Below are the code and all the weights of a small trained network. Each question names an input and a target symbol and asks about switching units off, where a switched-off unit gives its printed mean instead of its output.

import numpy as np


def w(rows, s, z=0):
    codes = np.array(rows[::2]) - 128.0
    scale = np.full(codes.shape[1], s)
    scale[-1] = z or s
    return codes * scale


def f(y):
    return np.maximum(y, 0)


def softmax(a):
    e = np.exp(a - a.max(-1, keepdims=True))
    return e / e.sum(-1, keepdims=True)


def log_softmax(a):
    a = a - a.max(-1, keepdims=True)
    return a - np.log(np.exp(a).sum(-1, keepdims=True))


def net(x, mask):
    ids = ['αβγεθμξφ'.index(c) for c in x.split()]
    T = len(ids)
    res = E[ids] + P[:T]
    r = res
    for j in range(3):
        rows = slice(2 * j, 2 * j + 2)
        q, k, v = (r @ M[0][rows].T for M in (Q, K, V))
        z = softmax(np.where(np.tri(T) > 0, q @ k.T / 2**0.5, -1e9)) @ v
        o = O[0][rows]
        res = res + np.where(mask[j], z, o[:, -1]) @ o[:, :-1]
    y = f(res @ A[0][:, :-1].T + A[0][:, -1])
    res = res + np.where(mask[3:7], y, B[0][:, -1]) @ B[0][:, :-1]
    return log_softmax(res[-1] @ U[:, :-1].T + U[:, -1])


Q, K, V, O, A, B = {}, {}, {}, {}, {}, {}
E = w([
[110,153,198,48,184,166,13],'α',
[89,109,133,186,133,77,228],'β',
[126,110,87,98,87,116,65],'γ',
[121,118,225,170,205,59,180],'ε',
[200,197,206,147,125,148,105],'θ',
[67,148,194,6,234,254,164],'μ',
[191,133,129,7,86,192,214],'ξ',
[55,27,112,57,168,51,139],'φ',
],0.0045)
P = w([
[144,145,165,69,96,12,144],'0',
[192,67,146,186,139,130,139],'1',
[129,26,197,167,38,148,127],'2',
[65,127,190,134,1,77,145],'3',
[144,216,67,132,163,18,170],'4',
[216,107,21,190,166,123,97],'5',
[232,22,128,220,86,238,81],'6',
[24,149,190,131,96,154,190],'7',
],0.0048)
Q[0] = w([
[117,27,230,151,62,184,125],'H0',
[213,59,53,218,195,204,91],'H0',
[126,181,112,106,154,153,121],'H1',
[114,170,129,91,134,80,117],'H1',
[72,252,148,54,99,48,155],'H2',
[64,77,243,109,25,137,113],'H2',
],0.027)
K[0] = w([
[69,229,135,79,75,50,156],'H0',
[100,64,190,141,35,154,114],'H0',
[143,85,126,159,132,133,126],'H1',
[171,119,101,128,172,152,143],'H1',
[197,132,59,167,217,140,137],'H2',
[78,254,128,93,133,53,143],'H2',
],0.031)
V[0] = w([
[166,192,231,179,169,107,107],'H0',
[137,108,145,150,99,77,252],'H0',
[145,191,127,80,145,42,136],'H1',
[74,183,86,200,116,141,124],'H1',
[23,101,168,89,218,138,155],'H2',
[158,181,167,102,131,217,198],'H2',
],0.025)
O[0] = w([
[162,52,11,136,83,114,46,220],'H0',
[77,243,15,146,180,130,180,220],'H0',
[95,133,109,146,36,28,121,201],'H1',
[61,74,150,154,212,120,70,1],'H1',
[152,77,96,2,210,90,190,207],'H2',
[23,70,87,90,64,201,170,156],'H2',
],0.011,0.007)
A[0] = w([
[146,180,248,233,94,144,105,183],'N0',
[61,135,84,234,197,46,110,2],'N1',
[198,50,184,113,127,141,1,125],'N2',
[144,105,106,171,48,214,12,185],'N3',
],0.0098,0.0013)
B[0] = w([
[109,152,77,38,136,156,25,189],'N0',
[170,107,132,87,157,229,120,232],'N1',
[210,144,104,171,93,221,177,198],'N2',
[105,100,101,177,254,95,135,255],'N3',
],0.0092,0.0091)
U = w([
[83,107,116,177,146,78,92,50],'α',
[72,60,139,41,106,111,143,70],'β',
[172,183,199,113,183,39,165,35],'γ',
[119,155,117,95,190,253,147,186],'ε',
[112,152,182,87,82,128,23,140],'θ',
[199,96,159,158,51,168,124,53],'μ',
[152,171,36,99,69,82,115,253],'ξ',
[50,196,145,182,36,161,157,80],'φ',
],0.003,0.0039)

Each question gives the input, a string of symbols that net reads in full, and the target symbol t.
The units are the heads (2 rows each of Q, K, V and O) and the neurons (one row each of A and B). Each row of codes is followed by its name. A weight is (code - 128) times the scale printed after its matrix; where a second scale follows, it is the last column's (O, A, B and U).
mask holds one flag per unit, heads first, then neurons. A switched-off unit (its flag False) gives its mean, the last column of its rows in O or B, instead of its output. The means were averaged over made-up inputs and are rounded, as every weight is.
A unit's drop is (log p(t) with every unit on - log p(t) with that unit switched off) / (log p(t) with every unit on - log p(t) with every unit switched off).
The circuit of an input: a set's keep is (log p(t) with only the set's units on - log p(t) with every unit switched off) / (log p(t) with every unit on - log p(t) with every unit switched off). Starting from all 7 units, units are removed one at a time, each time the one whose removal leaves the highest keep (on an exact tie, the one counted first), for as long as the keep stays at least 0.8.
circuit, biggest first: the units of the circuit, biggest drop first
most important unit: the unit with the biggest drop
k most important neurons: the k neurons with the biggest drops, biggest first
heads that matter: for each layer, one digit per head in row order, 1 if its drop is at least 0.15 and else 0, layers parted by /
drop when u is switched off: that unit's drop, to one decimal
input γ ε ξ φ, target θ: most important unit	H2
input ε φ α μ μ ξ, target μ: heads that matter	100
input θ μ ξ, target α: circuit, biggest first	[N3; H2; H0]
input β μ ε β β α ε γ, target ε: circuit, biggest first	[H0; N1; H1]
input ε φ β γ α ξ γ, target θ: circuit, biggest first	[H0; H2; N0]
input μ φ α α α θ, target μ: circuit, biggest first	[H0; N2]
input α θ ξ φ μ, target α: circuit, biggest first	[H2; N3; H0]
input α φ μ γ θ α θ, target θ: circuit, biggest first	[H2; H0; N0]
input γ ε ξ μ φ θ α, target β: circuit, biggest first	[H2; N2]
input θ β μ θ ξ θ φ μ, target φ: heads that matter	101
input ξ μ μ ξ ξ ξ, target β: circuit, biggest first	[H2; H0]
input β θ α γ φ ξ μ α, target γ: circuit, biggest first	[H2; H0]
input θ α μ μ γ γ θ, target β: heads that matter	001
input ξ γ α, target φ: circuit, biggest first	[H0; H2; N1]
input μ γ ε α α μ ε, target μ: 2 most important neurons	[N2; N0]
input γ ε α μ ξ α α β, target φ: most important neuron	[N3]
input γ γ φ ε μ β α μ, target β: 2 most important neurons	[N2; N1]
input α ε μ, target μ: 2 most important neurons	[N2; N0]
input γ φ γ μ γ μ μ, target β: heads that matter	001
input γ φ β, target θ: circuit, biggest first	[H2; N0; H0]
input ξ β φ θ ε μ β, target α: most important unit	N3
input α μ ξ γ, target μ: drop when H0 is switched off	1.0
input θ ε μ ε, target α: drop when N2 is switched off	0.1
input θ β ξ θ, target α: drop when N2 is switched off	0.0
input μ ε ε α ε θ α, target μ: drop when H1 is switched off	0.0
